Each row has a class, written after it.
[  1  -7  24  15   9  19  17  12 -35 -10  29 -12  32  -4 -12  12  -7   7
  17  -7  16  -3  -5 -26 -19 -19 -14 -12   3 -15  11 -22  -1] | (174)
[  1  -1   8 -18  -3  -6   7   5 -14  11 -24   0  -7   3  14 -16 -20  21
  10 -14   4  19  -2  -9 -12 -12  11 -28   8 -21 -10   0 -11] | (97)
[ -2  -1  28   0 -60 -18   4   9 -31 -69  29 -12  70  -4 -70  23  -6  -4
   8  16  17  42  -3 -29 -12 -66   2 -34 -34 -17 -34  33 -19] | (97)
[  4 -23  -2  -1  -7 -19   4  15  13  14 -20   7  13   2 -12  20   8  12
   4  10  -3   6  13 -13   1  -6  27  16  16  -9  23   2  -1] | (174)
[ 20  23   9 -27  -8  12  14   2   7  -7   1   4 -19  11 -33 -37 -13   6
  30 -28  16  -1  -8 -27  -7  25  12  -8  13 -36  25  18 -36] | (44)
[-30  13 -30  -2 -19   7  29 -30 -41  14 -29   6  -8 -50  -1  27  10  15
   1  14   1 -19  25 -17  -7  17   5  19  32  29  -6  -9  -3] | (78)
[ 11  12 -22  36 -39   6  -2   8 -17 -10  30  42  37  -6  -9  24  -6 -11
  32  11   9 -17  26 -29  -3 -35 -21  33   9  13  12  -5  28] | (44)
[ 21 -21  14  -1   9 -27  11   9   7  50  29   1  45  52 -14  17  -7 -16
  -6   6 -15   6  17 -24  19  -7  39   9 -12 -26 -18  30 -16] | (78)
[-29 -23  10 -10  18 -35   7  22   1  28  39   4  50  17  -3  28 -16   4
  -4 -19  -1   7   3  11   0  -5   0   1  11 -26  -1 -11  -6] | (14)
[-44  -6   1  -9   3  12  20   5 -62  22  -5  17  14  25  22  -4 -11   4
  21 -32 -22   9  -5  -8 -31 -14 -31  19  45 -21  12 -20  25] | (91)
[ -9 -10  -2  -4   4 -22 -14  19   3  34  -7  -3   2  -4  -3  -1 -15  18
  -3  15 -15  14  -1  19  -4   2   2 -18   8 -16   1   5   9] | (97)
[  0   6 -10   7  19 -20 -13  37   9  30  13  -5  16  18  -7  -6 -21  -6
  13   7  -4 -10  16  -8  22   4  13  53   4 -17  -4  -6   1] | (97)
[  -7   17  -35  -15  -37 -114  -10    5  -16   38  104   17   48   26
  -32   55    6  -17    4    3  -38  -50   15   20   23   12  -27    1
   14   -2    4   25   24] | (92)
[-45 -29   8 -37 -25   9 -37 -23  -1   3 -23  23 -18 -22  21  28  32  -4
 -73   8  39  29  -4  13  -1  21   0  35  12  13  25  13 -13] | (174)
[ -2 -16  31 -22  31  17  15  -9   3 -13 -38  -5  -6  20   3   4 -16   4
   6   0  21  28  -1  -7  -7  -8  33 -13 -14   0   4   7 -20] | (174)
[  6  45 -12  32 -31   0   1 -37  56   3 -61 -10  28 -27 -12 -12   4 -20
  -4  12  31 -19  -7 -17  -3  30  26  39   4  -5 -19  20   6] | (78)
[ 12  18 -20  -3  17 -28 -42 -24 -27  -9  22  26 -22   9   1   0  -8   2
 -16   9 -28  -8  -9  22 -12 -40   3 -15 -32 -23  14   6  -2] | (91)
[  1  -1 -11 -36  17  -3  -3 -11  -4   2 -36   5 -16  16 -31 -18 -32  14
  21  -7   7  33  -7   0   0 -12   6  -7 -17 -33  14  20 -43] | (78)
[ 15  20 -26  36 -54  31  53 -13 -13   0  19  41  23 -16  15  -2  -3 -14
  30  -5  -3 -25   5 -60  -3  -3  -7  34  24  13   2 -19   3] | (14)
[  3   0   8   6  19 -18 -14 -24  25   9  -4  18  25 -17 -12  22 -14  13
  -7  -2   7   1  12  18  -5 -15  18   0  -7  -8   0   1  -8] | (44)
[-42   2   8 -65  -4   5  17  -8   9  34  -4   5 -38  33   5  18 -15  -3
  18 -29  -4 -10  -1   7  -6  20 -14  23  22  13 -26  -1 -16] | (14)
[-29  -8 -19 -18  23 -67 -42   6  14 -29 -13  -9  -8   1  -4   5   9   9
  51 -52 -23 -22  -6  40 -42 -21  -6   4 -12 -14  18  -4  43] | (97)
[-26   6 -87  27 -14 -19  47  11  35 -50  62   4  41 -17 -30  38   8  14
  -8 -41  33 -21  57   0  -8 -29 -21 -21  29   2  16  -9   6] | (91)
[ 12   5  21 -21  -2  23   4 -48   3  10 -36  27   7  26  27 -16   0  -8
 -31 -39  20  39 -17   2  27  -9 -30  58  44  -6  20   6 -13] | (21)
[-12 -40   8   3  30 -43   2  29 -23  16   4  19  24  27  29  13 -12   0
  45   4 -10  12  25   0  17   0   2   1  -4  -1  -7 -11  10] | (44)
[-12 -18  14  11 -16  12  15  -7 -43 -19  18   3  33  12  22  17  -8  -2
  29   7 -21  17  -4 -24 -13 -42 -10 -19   6 -12 -40 -15   1] | (62)
[ 16 -21   4 -23   9 -10  -8  -2   7 -30  -9  -5 -33  23 -45 -29  -9 -14
  38  -3   9  39 -16  -6   3   4   7  18 -11 -31  25   8 -34] | (91)
[ -9  -2  52 -37  45  37 -29 -44 -40 -17  59 -21 -26  27  35  21  13  53
 -64 -11  15  35 -22   7   7   4  -7  19  64 -54  34  18 -79] | (21)
[-26  50 -43  46  -4   9   7 -25 -44 -33  16  63  20  -5  83 -27  -4  25
  28  20   1  -1   9 -46 -20  20 -48 -37  25 -25 -18 -31   6] | (44)
[ 18 -29 -11 -12  27 -38 -31  37  16  20 -18 -25 -25   2 -26 -26  15   1
 -12  14  14  22   5  21  58  21   8  37 -13 -29   3   2 -29] | (21)
[-36   3 -29   6  17  25   8  -5 -49 -42  16  41  21  -2  17  -5 -18  16
  33 -16  -4  18  17 -34 -31 -39   0   8  -5 -25   4 -15 -17] | (44)
[ 22  32  23  -3 -15 -15  20  42  -6  88 -38  -4 -15  -9  10 -33  -8  -3
  10 -35  20 -72   5   5  21  45 -22  14   6  12 -13 -15  20] | (14)
[ -7   7 -33   1  16 -49 -30  15  43  16 -21  22  17 -21   2   5  18  15
 -38   4  -7 -13  16  30  17  21  10  27  11 -12  17 -14   7] | (92)
[-13 -13  28 -30   1 -20   5  19  -1  -8  -2   2   7 -14  -9  26  37  19
 -45  10   6  -7   3   1  17  36   1 -13  12   3  26  -1 -20] | (174)
[ -1   5  18  18   1 -19   2 -19 -80 -23 -24  22  60  -8   7  33  -5  -4
   8  17   8   9  18 -17  21 -52 -16  27 -14  19 -15  -9   0] | (78)
[ -5  -1  -7   0 -12 -26  -5  25  -4  20  -2  10  28  -7  -6  11  -5   0
   6   7  -3 -16  -2   3   3   5   4  27   1 -15  11  -5   9] | (92)
[ -9 -18  17  11  32 -32 -15  32 -50 -35   1 -16  13  15  -5 -57   6  15
   4 -17 -28  38 -11   8  13 -18 -39 -20 -19 -47  -7  -3 -29] | (91)
[-12  -8  -1 -12  -4 -37  10 -15 -61 -18   1  54  48 -14  16  32 -31  27
   3  17 -15  27   3   0 -10 -31   7  -9  12  -1  51   4  -9] | (92)
[ 10   8  31 -15  13  27  -1  -3   3 -22 -37   9 -13   5  11 -30 -12   7
   6  -6  31   8  -6  -8  -3  26  14   4   5 -15  25  11 -27] | (62)
[  2   0  20 -22  12  40  32  -8 -13 -16 -49   7   0  35  -4 -14 -19   9
  24   6  10  42  -6 -28  -9  -3  12 -19   3 -16   6  19 -29] | (78)
[-45 -22  19 -17  -4   3 -31  -1  33  18   0  31   4  21  33  44  34  -4
 -14  -6  -1  -3   9   5   3  23 -75  73  45  29  -2 -35  31] | (174)
[-19 -10  31  18  12 -22  13  11 -38 -36  15  11  38   0  11  -6  -6  16
  15   0 -20   7  20 -31 -17  -8   1  21   0  -6   3   0 -16] | (91)
[ -7  -9  11 -22   6   4  35 -24  41  -6 -56  20   3  13  11  27 -21  -1
  28 -23  39   9  15  -1  -1 -11  23  12  -6  21 -24  -8 -14] | (14)
[  5  13   8  31  28 -47 -19  11  11  -8 -10  14  40  11   9   1 -10   2
  18  20  -8  -6  17  14  24  -4 -21  11 -25   8 -20  -5  20] | (97)
[ -1  10 -38  -4   9 -34   2  -9  27   0   3  16   1   1 -29   5 -13   3
   5  -5  -3 -13   3  13  12   1  -1  16 -11 -26  12  -1 -19] | (91)
[  2 -19 -18 -16  13 -52  15  48 -43   9 -47 -34   8  -2 -34 -77   9  -3
  17 -34   0  32 -32  14  38  24  24 -55 -14 -81   9  11 -30] | (44)
[-28 -14  32  22 -12  14  12  35 -16 -12  20  -1  36 -27  35   4  -1  16
   4 -15  -9 -15  -2 -17 -35 -14 -19  -2   2   6  -7 -22  11] | (14)
[-11 -26 -22  10  -5  -7  -5 -17 -18  44  -9  15   4 -25  -6  62   8   1
  22  18   0 -37  27 -13 -44  -9  72  40  -5   5  20   9  29] | (78)
[-18   6 -18  22  12 -12  18 -12 -77 -31   9 -13  14   4  23 -29  -5  -6
  47 -24 -21  10  17 -32 -28 -39  19  14   4  -2 -18   3  20] | (21)
[-24  -9  -9 -16 -11   7  -2  30  10  20 -15   8   6 -25  25  12 -11  24
 -23   2   1  -1   0   0   5   0  13  11  26 -19  14 -11 -16] | (44)
[-19 -27  -9 -29 -14 -62 -16 -11 -14  46  26  26 -17   8  24  25  13  14
   1 -19 -39 -16  -7  23 -29  11  21 -21  15 -16  27  18  12] | (14)
[  14  -28 -100   17   16  -58   -1   12  -23   41   -6   59   11  -14
   27   11  -17   16   14   -4    0  -10   33    5   30  -42   23   23
  -31  -34   29  -19    4] | (21)
[-21 -19  15   5  21  14  17   7 -16  -4  -5  -2  33 -12  10   8 -22   4
  21  -5  18  25   6 -15 -26 -18   0  14  11  -1  -1 -29  20] | (21)
[-12 -34  13 -38 -25 -12   4 -12  25  57  -5  22 -39   2   2  23  32   8
 -17 -12   1   3  14  14   8  44 -20   8  37  23 -14  -8  -6] | (14)
[ 32 -43  27   5  47  62  13  41 -24 -12   0 -16 -40  61  47 -35   9  -5
   3   9   7  37   2  -3  57  14  -2  39  14   6  34  17 -37] | (92)
[ 22  -1  38   2 -33 -13   7  -5 -22 -11  12   4  50  36 -69   0  -4 -14
  51   0 -20  15  -9 -30 -12 -34   2  -4  -6 -38 -26  19  -3] | (62)
[ -4   9 -16  22  -4 -27 -50  24   9   6  -1  14  41 -17  12 -27 -29   8
   2  -7 -17   0  -5 -16 -18 -49 -32  19 -41 -37 -23 -20  -1] | (78)
[ -6  -9  10  31   6  21 -13  -1 -36   0 -20   0   1 -23  15 -37  -8   9
  14   0 -10  14  -2  -1 -34 -27  -4  15 -22   0   4  12  23] | (21)
[-26 -23 -29 -14 -14 -28  -9 -36  19   5 -22  21  -4 -36   6  23  15  17
  -6  -3  19  18  16  -7  -3  13  14  54  27  -9   0 -13 -15] | (21)
[-20 -21   8  18   3 -17  -2   1  -5  -1  26 -13   3 -25  34  13  25   8
 -24   4  24  -2  11   6   3  30   4 -15  11   7 -17 -11 -10] | (14)
[-33  -5  -2 -30   5 -26   4  -9 -25   8  -5   5   7 -16  -7   8  20   4
 -24 -24   3  -7  -4   2  -3  21  -1  -1   6 -11  12  -8  -9] | (174)
[ -4  32 -20 -28  22 -47  -7  14  -5  15  11  33  11   8 -16   2 -31  14
  -1  14 -22 -13  14   6  18   8  21 -14  -7 -21  19  10 -19] | (44)
[  0   2  17  -3  27 -11 -14  -8  -8   3 -47  -1 -27  20   3 -59  -1  19
  18 -45   1  23  10  13  -5   1  -6  10   2 -14  -6  19 -25] | (14)
[ -6  61  28 -28  24 -72 -26  14 -58  -7  69 -58  12  26   7 -66 -62  -5
  28 -40  -3  14 -21   5 -19  14 -41 -46  49 -26   6  -1  -2] | (92)
[-39  29 -16 -15  55   0 -10  22  14   6 -37 -18  -7 -18 -30  -3  -7  26
 -11 -15  13 -37   5  35  -2  24   2  26  -2 -16  37  -2  -5] | (174)
[-47 -11 -39  -9 -32 -37  34 -24 -21  -6  32   8  25 -32  17  42  -5   0
  16   0  11 -17   4 -14  20  18   7   3  -3 -10 -30   1 -36] | (44)
[-14   3 -14 -21 -59 -36  -4 -52 -57  32  13  14 -15 -37   5  34  25  12
 -21   1  31   0   3 -17  -1  27 -18  -3  61   0   7 -11 -11] | (174)
